Below are the code and all the weights of a small trained network. Each question names an input and a target symbol and asks about switching units off, where a switched-off unit gives its printed mean instead of its output.

import numpy as np


def w(rows, s, z=0):
    codes = np.array(rows[::2]) - 128.0
    scale = np.full(codes.shape[1], s)
    scale[-1] = z or s
    return codes * scale


def norm(h):
    return h / np.sqrt((h * h).mean(-1, keepdims=True) + 1e-5)


def softmax(a):
    e = np.exp(a - a.max(-1, keepdims=True))
    return e / e.sum(-1, keepdims=True)


def log_softmax(a):
    a = a - a.max(-1, keepdims=True)
    return a - np.log(np.exp(a).sum(-1, keepdims=True))


def net(x, mask):
    ids = ['βγδεζηθλπστψ'.index(c) for c in x.split()]
    T = len(ids)
    res = E[ids] + P[:T]
    u = 0
    for l in range(2):
        r = norm(res)
        for j in range(3):
            rows = slice(2 * j, 2 * j + 2)
            q, k, v = (r @ M[l][rows].T for M in (Q, K, V))
            z = softmax(np.where(np.tri(T) > 0, q @ k.T / 2**0.5, -1e9)) @ v
            o = O[l][rows]
            res = res + np.where(mask[u + j], z, o[:, -1]) @ o[:, :-1]
        u += 3
    return log_softmax(norm(res)[-1] @ U[:, :-1].T + U[:, -1])


Q, K, V, O = {}, {}, {}, {}
E = w([
[192,152,127],'β',
[254,18,56],'γ',
[208,146,135],'δ',
[167,104,175],'ε',
[151,189,221],'ζ',
[151,185,198],'η',
[19,129,143],'θ',
[126,80,215],'λ',
[145,129,176],'π',
[127,44,134],'σ',
[202,148,133],'τ',
[191,132,139],'ψ',
],0.0087)
P = w([
[228,11,251],'0',
[182,70,222],'1',
[161,87,205],'2',
[149,90,189],'3',
[137,111,186],'4',
[133,112,169],'5',
[121,132,169],'6',
[108,133,151],'7',
[126,153,151],'8',
[117,154,134],'9',
[127,166,134],'10',
[113,150,148],'11',
],0.0031)
Q[0] = w([
[17,50,63],'0.h1',
[57,176,111],'0.h1',
[154,106,47],'0.h2',
[6,76,75],'0.h2',
[117,38,107],'0.h3',
[218,106,140],'0.h3',
],0.016)
K[0] = w([
[152,7,143],'0.h1',
[199,107,124],'0.h1',
[165,159,170],'0.h2',
[41,220,190],'0.h2',
[166,64,100],'0.h3',
[94,139,55],'0.h3',
],0.019)
V[0] = w([
[158,24,147],'0.h1',
[67,16,1],'0.h1',
[59,195,81],'0.h2',
[83,106,219],'0.h2',
[176,7,45],'0.h3',
[122,111,151],'0.h3',
],0.0084)
O[0] = w([
[144,146,217,155],'0.h1',
[123,244,63,2],'0.h1',
[136,245,83,17],'0.h2',
[130,166,195,141],'0.h2',
[206,254,31,113],'0.h3',
[142,138,128,146],'0.h3',
],0.0074,0.0092)
Q[1] = w([
[163,173,136],'1.h1',
[106,254,44],'1.h1',
[165,182,62],'1.h2',
[143,222,166],'1.h2',
[132,119,114],'1.h3',
[25,154,119],'1.h3',
],0.018)
K[1] = w([
[128,98,100],'1.h1',
[198,76,249],'1.h1',
[55,207,125],'1.h2',
[184,183,44],'1.h2',
[87,81,172],'1.h3',
[73,3,204],'1.h3',
],0.014)
V[1] = w([
[154,45,59],'1.h1',
[254,117,51],'1.h1',
[65,220,19],'1.h2',
[91,191,204],'1.h2',
[17,35,48],'1.h3',
[125,47,164],'1.h3',
],0.0083)
O[1] = w([
[201,71,165,130],'1.h1',
[219,92,46,120],'1.h1',
[79,2,178,8],'1.h2',
[198,84,104,124],'1.h2',
[148,92,42,98],'1.h3',
[57,144,55,172],'1.h3',
],0.0074,0.016)
U = w([
[196,218,240,242],'β',
[126,137,163,200],'γ',
[124,94,230,78],'δ',
[49,2,151,125],'ε',
[212,106,7,138],'ζ',
[159,142,112,33],'η',
[141,140,115,3],'θ',
[175,139,104,49],'λ',
[127,133,122,8],'π',
[1,238,120,147],'σ',
[62,7,152,76],'τ',
[155,139,124,14],'ψ',
],0.0058,0.0047)

Each question gives the input, a string of symbols that net reads in full, and the target symbol t.
The units are the heads (2 rows each of Q, K, V and O). Each row of codes is followed by its name. A weight is (code - 128) times the scale printed after its matrix; where a second scale follows, it is the last column's (O and U).
mask holds one flag per head, layer by layer. A switched-off head (its flag False) gives its mean, the last column of its rows in O, instead of its output. The means were averaged over made-up inputs and are rounded, as every weight is.
A unit's drop is (log p(t) with every unit on - log p(t) with that unit switched off) / (log p(t) with every unit on - log p(t) with every unit switched off).
The circuit of an input: a set's keep is (log p(t) with only the set's units on - log p(t) with every unit switched off) / (log p(t) with every unit on - log p(t) with every unit switched off). Starting from all 6 units, units are removed one at a time, each time the one whose removal leaves the highest keep (on an exact tie, the one counted first), for as long as the keep stays at least 0.8.
units of the circuit, in order: the units of the circuit, biggest drop first
unit that matters most: the unit with the biggest drop
which heads matter: for each layer, one digit per head in row order, 1 if its drop is at least 0.15 and else 0, layers parted by /
drop of u: that unit's drop, to one decimal
input θ θ δ δ τ λ ε ψ, target σ: units of the circuit, in order -> 0.h1; 1.h1
input π β σ π β δ β π π θ δ τ, target σ: which heads matter -> 101 / 100
input δ λ γ τ λ θ δ, target σ: units of the circuit, in order -> 0.h1; 1.h1
input π π δ θ π θ ψ ψ β β ε, target σ: units of the circuit, in order -> 0.h1; 1.h3; 0.h3
input η λ τ ψ δ δ θ π τ β β τ, target σ: unit that matters most -> 1.h1
input τ ε η θ τ δ, target σ: units of the circuit, in order -> 1.h1; 0.h1; 0.h2
input τ π τ δ σ θ π, target σ: units of the circuit, in order -> 1.h1; 0.h1
input β σ π β π γ τ θ γ ε π, target ζ: which heads matter -> 101 / 100
input β π θ β, target σ: units of the circuit, in order -> 0.h1; 1.h1; 0.h2
input β τ π δ π τ θ γ σ γ π π, target ζ: units of the circuit, in order -> 1.h1; 0.h1
input γ ζ π π γ σ π β π γ π σ, target β: drop of 0.h1 -> 0.7
input τ θ β β π β ψ, target σ: drop of 1.h3 -> 0.2
input ζ π θ β τ π ε λ ε, target σ: drop of 1.h3 -> 0.3
input β β τ δ π τ π π β θ π, target σ: unit that matters most -> 0.h1
